Here is a tiny trained network, its code and every weight. The questions are about switching its units off for an input and a class, where a switched-off unit gives its printed mean instead of its output.

import numpy as np


def w(rows, s, z=0):
    codes = np.array(rows[::2]) - 128.0
    scale = np.full(codes.shape[1], s)
    scale[-1] = z or s
    return codes * scale


def norm(h):
    return h / np.sqrt((h * h).mean(-1, keepdims=True) + 1e-5)


def f(y):
    return y / 2 * (1 + np.tanh(0.7978845608 * (y + 0.044715 * y**3)))


def log_softmax(a):
    a = a - a.max(-1, keepdims=True)
    return a - np.log(np.exp(a).sum(-1, keepdims=True))


def net(x, mask):
    res = np.array(x, float).reshape(1, 6) / 4 @ E
    u = 0
    for l in range(3):
        y = f(norm(res) @ A[l][:, :-1].T + A[l][:, -1])
        res = res + np.where(mask[u : u + 8], y, B[l][:, -1]) @ B[l][:, :-1]
        u += 8
    return log_softmax(norm(res)[-1] @ U[:, :-1].T + U[:, -1])


A, B = {}, {}
E = w([
[127,128,128,129,127],'x0',
[37,175,97,97,155],'x1',
[137,220,184,190,104],'x2',
[64,63,254,134,167],'x3',
[72,85,109,181,7],'x4',
[123,113,86,224,206],'x5',
],0.008)
A[0] = w([
[208,187,91,87,182,6],'L0N1',
[163,179,113,40,57,104],'L0N2',
[62,200,51,93,131,24],'L0N3',
[158,241,125,174,92,17],'L0N4',
[252,102,110,148,92,144],'L0N5',
[146,67,25,74,131,135],'L0N6',
[114,120,50,174,38,120],'L0N7',
[144,144,37,211,167,47],'L0N8',
],0.027,0.0025)
B[0] = w([
[132,160,121,4,117,242],'L0N1',
[182,22,66,153,141,251],'L0N2',
[36,180,73,185,145,222],'L0N3',
[185,181,215,195,94,244],'L0N4',
[34,178,73,189,152,239],'L0N5',
[190,184,215,197,88,234],'L0N6',
[137,163,122,5,137,251],'L0N7',
[175,23,70,152,131,236],'L0N8',
],0.037,0.012)
A[1] = w([
[144,156,102,1,155,31],'L1N1',
[89,141,114,155,77,27],'L1N2',
[139,137,113,103,124,70],'L1N3',
[140,136,113,103,128,73],'L1N4',
[102,135,112,135,139,9],'L1N5',
[123,91,102,139,137,62],'L1N6',
[157,98,143,121,105,3],'L1N7',
[130,98,123,130,95,38],'L1N8',
],0.017,0.0053)
B[1] = w([
[161,161,195,50,252,254],'L1N1',
[136,138,105,114,166,129],'L1N2',
[120,130,134,113,110,136],'L1N3',
[122,130,133,115,117,137],'L1N4',
[128,136,102,145,84,111],'L1N5',
[160,116,121,128,107,145],'L1N6',
[119,143,93,156,134,118],'L1N7',
[138,124,101,155,128,110],'L1N8',
],0.023,0.0051)
A[2] = w([
[159,134,158,142,133,104],'L2N1',
[113,137,125,27,58,124],'L2N2',
[159,101,86,131,113,2],'L2N3',
[167,148,204,160,80,46],'L2N4',
[158,166,162,156,96,59],'L2N5',
[175,1,62,150,140,132],'L2N6',
[68,46,219,133,125,140],'L2N7',
[11,161,74,153,128,83],'L2N8',
],0.029,0.0053)
B[2] = w([
[133,153,152,159,139,163],'L2N1',
[110,143,153,55,222,171],'L2N2',
[133,58,106,92,82,170],'L2N3',
[145,149,238,196,164,204],'L2N4',
[171,108,207,162,104,195],'L2N5',
[24,36,196,72,135,253],'L2N6',
[255,145,8,114,34,181],'L2N7',
[52,152,50,239,217,194],'L2N8',
],0.033,0.015)
U = w([
[131,106,119,139,135,251],'0',
[173,123,217,194,126,111],'1',
[142,153,118,46,195,102],'2',
[86,4,124,121,115,118],'3',
[62,152,54,204,154,104],'4',
[201,120,53,120,41,91],'5',
[76,152,142,123,71,62],'6',
],0.016,0.018)

Each question gives the input, the list of numbers given to net, and the class t.
The units are the neurons (one row each of A and B). Each row of codes is followed by its name. A weight is (code - 128) times the scale printed after its matrix; where a second scale follows, it is the last column's (A, B and U).
mask holds one flag per neuron, layer by layer. A switched-off neuron (its flag False) gives its mean, the last column of its row in B, instead of its output. The means were averaged over made-up inputs and are rounded, as every weight is.
A unit's drop is (log p(t) with every unit on - log p(t) with that unit switched off) / (log p(t) with every unit on - log p(t) with every unit switched off).
The circuit of an input: a set's keep is (log p(t) with only the set's units on - log p(t) with every unit switched off) / (log p(t) with every unit on - log p(t) with every unit switched off). Starting from the 12 units with the biggest drops (on a tie, the unit counted first), units are removed one at a time, each time the one whose removal leaves the highest keep (on an exact tie, the one counted first), for as long as the keep stays at least 0.8.
units of the circuit, in order: the units of the circuit, biggest drop first
unit that matters most: the unit with the biggest drop
k most important neurons: the k neurons with the biggest drops, biggest first
k most important neurons of layer l: the k neurons of layer l with the biggest drops, biggest first
input [0,-1,-7,-7,8,3], class 2: 2 most important neurons : L0N7; L0N4
input [0,7,3,-6,-4,8], class 3: units of the circuit, in order : L0N8; L2N6
input [-5,-8,-5,-1,-5,6], class 4: unit that matters most : L0N5
input [-1,2,-6,0,-7,6], class 2: 3 most important neurons : L0N1; L0N4; L0N2
input [6,-6,-5,1,5,7], class 3: 4 most important neurons : L0N8; L0N1; L0N4; L0N3
input [5,1,2,-7,2,-4], class 5: 2 most important neurons : L0N2; L0N4
input [4,6,-8,8,6,5], class 1: 2 most important neurons of layer 2 : L2N4; L2N5
input [4,0,-8,7,6,2], class 1: 4 most important neurons : L0N2; L0N8; L0N5; L0N1
input [0,5,3,-8,4,-2], class 5: 4 most important neurons : L0N4; L0N7; L0N2; L0N3
input [2,8,-5,-1,0,-1], class 4: 3 most important neurons : L0N3; L0N4; L2N8
input [6,0,4,1,-3,-7], class 3: units of the circuit, in order : L0N2; L2N6
input [2,3,4,-7,-6,8], class 3: 3 most important neurons : L0N8; L0N7; L2N6
input [6,-8,3,-5,-4,8], class 3: 3 most important neurons of layer 0 : L0N8; L0N3; L0N1
input [0,8,-5,4,0,-7], class 4: units of the circuit, in order : L0N3
input [-1,-5,-7,0,3,3], class 1: 2 most important neurons : L0N6; L0N3
input [-3,-4,-8,1,1,7], class 1: 2 most important neurons : L0N6; L0N2
input [-6,6,4,-2,-7,-8], class 3: 4 most important neurons of layer 0 : L0N2; L0N7; L0N5; L0N3
input [2,2,0,3,4,-7], class 3: 2 most important neurons of layer 0 : L0N2; L0N1
input [-6,-2,-5,-7,-6,2], class 5: 3 most important neurons of layer 0 : L0N6; L0N1; L0N7
input [-1,0,4,-3,-7,2], class 2: units of the circuit, in order : L0N1
